Below are the code and all the weights of a small trained network. Each question names an input and a target symbol and asks about switching units off, where a switched-off unit gives its printed mean instead of its output.

import numpy as np


def w(rows, s, z=0):
    codes = np.array(rows[::2]) - 128.0
    scale = np.full(codes.shape[1], s)
    scale[-1] = z or s
    return codes * scale


def f(y):
    return np.maximum(y, 0)


def softmax(a):
    e = np.exp(a - a.max(-1, keepdims=True))
    return e / e.sum(-1, keepdims=True)


def log_softmax(a):
    a = a - a.max(-1, keepdims=True)
    return a - np.log(np.exp(a).sum(-1, keepdims=True))


def net(x, mask):
    ids = ['ΛΠΨβγημστω'.index(c) for c in x.split()]
    T = len(ids)
    res = E[ids] + P[:T]
    u = 0
    for l in range(2):
        q, k, v = (res @ M[l].T for M in (Q, K, V))
        z = softmax(np.where(np.tri(T) > 0, q @ k.T / 3**0.5, -1e9)) @ v
        res = res + np.where(mask[u], z, O[l][:, -1]) @ O[l][:, :-1]
        u += 1
        y = f(res @ A[l][:, :-1].T + A[l][:, -1])
        res = res + np.where(mask[u : u + 8], y, B[l][:, -1]) @ B[l][:, :-1]
        u += 8
    return log_softmax(res[-1] @ U[:, :-1].T + U[:, -1])


Q, K, V, O, A, B = {}, {}, {}, {}, {}, {}
E = w([
[163,87,172,140,102,75,156,135,184,162,203],'Λ',
[115,151,109,164,117,163,141,90,170,172,154],'Π',
[199,144,84,183,109,124,117,107,113,176,126],'Ψ',
[138,144,171,144,62,136,108,180,180,93,128],'β',
[73,136,133,179,177,132,50,155,152,38,150],'γ',
[153,126,139,139,77,163,105,81,104,107,138],'η',
[117,60,168,84,119,187,109,95,102,169,117],'μ',
[145,102,154,172,98,191,120,189,203,107,90],'σ',
[125,93,132,173,105,144,141,157,252,111,121],'τ',
[183,186,171,134,110,108,116,94,103,89,125],'ω',
],0.025)
P = w([
[219,145,138,73,117,89,112,129,246,115,205],'0',
[165,121,131,133,110,143,128,172,182,101,169],'1',
[166,112,127,142,121,148,129,161,165,107,158],'2',
[155,127,132,142,120,138,128,151,160,106,153],'3',
[150,138,133,153,118,133,126,145,148,114,145],'4',
[144,138,135,157,122,145,121,132,138,115,136],'5',
[138,145,138,170,120,136,134,123,124,124,136],'6',
[134,155,131,172,124,147,128,116,111,120,122],'7',
[131,154,141,182,129,144,129,102,98,126,124],'8',
[121,178,143,183,124,141,121,89,98,129,126],'9',
[108,182,150,190,124,136,111,82,89,126,117],'10',
[102,169,144,193,132,143,110,82,73,133,119],'11',
],0.013)
Q[0] = w([
[68,87,81,70,189,145,126,96,47,121,114],'0.h1',
[202,131,170,186,7,175,184,91,153,177,133],'0.h1',
[131,89,203,210,107,126,122,75,144,66,153],'0.h1',
],0.015)
K[0] = w([
[152,85,150,130,137,145,81,236,166,90,229],'0.h1',
[53,129,107,191,154,125,158,72,25,133,107],'0.h1',
[132,173,169,129,151,163,33,3,121,158,125],'0.h1',
],0.013)
V[0] = w([
[108,150,114,3,77,133,119,97,80,98,147],'0.h1',
[45,15,85,63,85,78,250,167,164,154,114],'0.h1',
[103,135,227,100,160,115,182,224,77,136,112],'0.h1',
],0.0074)
O[0] = w([
[84,78,185,162,105,208,166,205,69,57,106,97],'0.h1',
[46,43,173,112,148,121,127,149,188,142,137,9],'0.h1',
[141,200,207,24,161,110,70,134,157,2,55,56],'0.h1',
],0.0085,0.015)
A[0] = w([
[174,107,123,125,136,110,157,61,124,194,140,147],'0.n1',
[113,128,72,52,122,156,111,105,129,194,123,58],'0.n2',
[185,141,132,35,113,155,141,74,129,86,113,132],'0.n3',
[62,121,60,201,182,134,176,144,153,77,118,110],'0.n4',
[74,138,135,30,145,136,103,180,184,193,96,1],'0.n5',
[151,132,148,167,59,192,98,157,168,100,101,232],'0.n6',
[183,181,128,97,51,195,99,154,124,184,77,127],'0.n7',
[109,159,101,135,85,180,209,98,1,181,113,93],'0.n8',
],0.0075,0.0052)
B[0] = w([
[88,152,188,63,101,133,121,129,78,117,152,232],'0.n1',
[162,124,255,131,134,128,171,174,132,80,102,147],'0.n2',
[112,132,165,100,59,107,129,142,154,202,128,153],'0.n3',
[90,123,166,107,105,110,50,147,100,102,208,157],'0.n4',
[173,125,58,149,5,76,150,115,98,49,144,130],'0.n5',
[193,146,193,23,103,48,145,85,100,204,164,240],'0.n6',
[55,100,143,136,138,78,167,99,110,120,241,243],'0.n7',
[112,110,146,86,118,102,75,142,190,93,122,252],'0.n8',
],0.0079,0.015)
Q[1] = w([
[178,159,120,134,100,115,141,106,94,149,156],'1.h1',
[130,163,72,91,163,147,118,127,105,101,75],'1.h1',
[95,133,69,173,249,151,73,206,113,80,121],'1.h1',
],0.017)
K[1] = w([
[116,199,108,152,120,124,63,83,68,110,128],'1.h1',
[205,105,130,164,100,95,196,219,125,144,117],'1.h1',
[166,106,143,83,88,80,252,119,181,186,171],'1.h1',
],0.012)
V[1] = w([
[29,79,120,152,77,113,134,129,169,171,170],'1.h1',
[71,73,254,94,108,143,114,195,75,114,102],'1.h1',
[74,88,167,87,202,87,92,94,201,145,120],'1.h1',
],0.0098)
O[1] = w([
[42,128,139,102,45,82,148,129,170,174,98,255],'1.h1',
[92,91,217,182,125,51,110,251,119,137,155,51],'1.h1',
[71,99,66,57,91,172,139,215,144,136,191,104],'1.h1',
],0.013,0.0098)
A[1] = w([
[110,108,145,130,97,87,116,151,144,141,142,140],'1.n1',
[159,130,162,150,203,134,150,105,124,121,149,77],'1.n2',
[136,141,102,94,103,150,114,77,153,153,132,175],'1.n3',
[111,94,140,99,135,137,159,87,148,102,66,44],'1.n4',
[98,122,156,96,136,117,122,163,133,127,152,93],'1.n5',
[136,157,142,141,216,122,123,176,186,73,11,2],'1.n6',
[112,160,157,168,110,99,137,146,120,153,126,43],'1.n7',
[98,148,94,80,122,132,139,174,130,121,128,13],'1.n8',
],0.013,0.0079)
B[1] = w([
[98,150,116,121,161,175,106,75,156,100,96,218],'1.n1',
[79,175,143,113,89,125,181,171,132,120,87,164],'1.n2',
[146,120,157,131,128,129,121,170,69,145,103,254],'1.n3',
[154,145,117,132,178,86,132,118,121,136,133,135],'1.n4',
[180,143,87,139,172,94,182,118,175,167,118,181],'1.n5',
[141,118,114,160,251,108,176,83,58,167,170,128],'1.n6',
[133,104,136,120,146,162,92,121,104,97,82,174],'1.n7',
[164,42,121,181,101,85,168,158,92,73,153,166],'1.n8',
],0.011,0.039)
U = w([
[143,124,68,164,150,113,183,46,110,89,171,86],'Λ',
[60,184,91,145,102,173,127,151,104,158,96,130],'Π',
[152,117,70,229,170,2,99,121,36,204,120,80],'Ψ',
[153,191,93,116,163,126,107,116,140,133,224,177],'β',
[172,113,68,154,146,192,145,94,79,70,99,95],'γ',
[188,29,163,233,82,201,109,61,94,27,134,155],'η',
[123,99,113,145,193,79,116,172,56,128,72,129],'μ',
[175,107,155,150,125,141,56,253,66,129,160,219],'σ',
[149,59,84,209,81,105,142,147,51,83,25,2],'τ',
[132,168,132,187,118,91,144,186,78,79,116,133],'ω',
],0.0039,0.0068)

Each question gives the input, a string of symbols that net reads in full, and the target symbol t.
The units are the heads (3 rows each of Q, K, V and O) and the neurons (one row each of A and B). Each row of codes is followed by its name. A weight is (code - 128) times the scale printed after its matrix; where a second scale follows, it is the last column's (O, A, B and U).
mask holds one flag per unit, layer by layer, with each layer's heads first. A switched-off unit (its flag False) gives its mean, the last column of its rows in O or B, instead of its output. The means were averaged over made-up inputs and are rounded, as every weight is.
A unit's drop is (log p(t) with every unit on - log p(t) with that unit switched off) / (log p(t) with every unit on - log p(t) with every unit switched off).
The circuit of an input: a set's keep is (log p(t) with only the set's units on - log p(t) with every unit switched off) / (log p(t) with every unit on - log p(t) with every unit switched off). Starting from the 12 units with the biggest drops (on a tie, the unit counted first), units are removed one at a time, each time the one whose removal leaves the highest keep (on an exact tie, the one counted first), for as long as the keep stays at least 0.8.
units of the circuit, in order: the units of the circuit, biggest drop first
most important unit: the unit with the biggest drop
k most important neurons of layer l: the k neurons of layer l with the biggest drops, biggest first
input ω ω η σ σ Λ σ, target η: most important unit -> 0.n3
input σ Ψ Ψ Π η τ η σ ω τ, target ω: units of the circuit, in order -> (1.n2; 1.h1; 0.h1)
input μ Π η Λ, target η: units of the circuit, in order -> (1.h1; 0.h1; 1.n3; 1.n7)
input τ Λ γ τ η Ψ η β τ σ, target τ: units of the circuit, in order -> (1.n8; 1.h1; 0.h1)
input γ τ Ψ σ, target γ: units of the circuit, in order -> (1.h1; 0.h1; 0.n1)
input Λ μ γ σ γ γ μ η Ψ β σ η, target Λ: 2 most important neurons of layer 1 -> (1.n5; 1.n3)
input η ω τ Λ Ψ σ μ τ μ σ, target μ: units of the circuit, in order -> (1.h1; 1.n5; 1.n1; 0.h1)
input Π σ Π γ, target Π: units of the circuit, in order -> (0.h1; 1.h1)
input σ Ψ τ τ η γ β σ σ Ψ ω, target σ: 2 most important neurons of layer 1 -> (1.n1; 1.n3)
input β Ψ Π η σ σ γ, target β: 2 most important neurons of layer 1 -> (1.n3; 1.n8)
input η β β Ψ γ τ Λ Λ ω σ β μ, target η: 4 most important neurons of layer 0 -> (0.n7; 0.n4; 0.n8; 0.n6)
input σ η η η γ Λ Ψ μ Ψ Λ Λ, target σ: 2 most important neurons of layer 0 -> (0.n7; 0.n1)
input Λ τ Λ σ σ η μ η σ Π, target Π: units of the circuit, in order -> (0.n6; 1.h1; 0.n1; 0.h1)
input σ ω σ Λ, target ω: most important unit -> 1.n2
input μ μ μ β ω μ τ σ Π, target Π: 3 most important neurons of layer 0 -> (0.n6; 0.n1; 0.n8)
input ω Λ η σ Λ β Ψ β Ψ γ τ, target ω: units of the circuit, in order -> (1.n2; 1.h1; 0.h1; 0.n7)
input ω ω Ψ Λ ω σ, target ω: units of the circuit, in order -> (1.n2; 1.h1; 0.h1)
input γ σ Ψ σ η ω, target γ: units of the circuit, in order -> (1.h1; 0.h1; 0.n7)
input τ σ β μ Ψ ω σ Π γ η η, target τ: units of the circuit, in order -> (1.n8; 1.h1; 0.h1; 0.n6)
input τ τ σ η Ψ τ τ τ, target Ψ: most important unit -> 0.n1
input Π σ τ τ τ σ Ψ σ μ, target μ: units of the circuit, in order -> (1.n5; 1.h1; 1.n1; 0.h1)
input γ σ τ Λ μ, target γ: 2 most important neurons of layer 0 -> (0.n1; 0.n7)
input τ μ σ γ σ τ ω τ β β, target τ: 3 most important neurons of layer 0 -> (0.n1; 0.n4; 0.n2)
input γ Π μ Ψ σ σ Π σ σ μ Π ω, target γ: units of the circuit, in order -> (1.h1; 0.n3; 0.n7; 0.h1)
input τ τ γ τ β Ψ μ σ ω η, target τ: 2 most important neurons of layer 1 -> (1.n8; 1.n3)
input σ Π Ψ β Λ γ Π σ β β μ, target σ: 2 most important neurons of layer 1 -> (1.n1; 1.n3)
input τ τ τ Ψ τ Λ, target Ψ: most important unit -> 1.h1
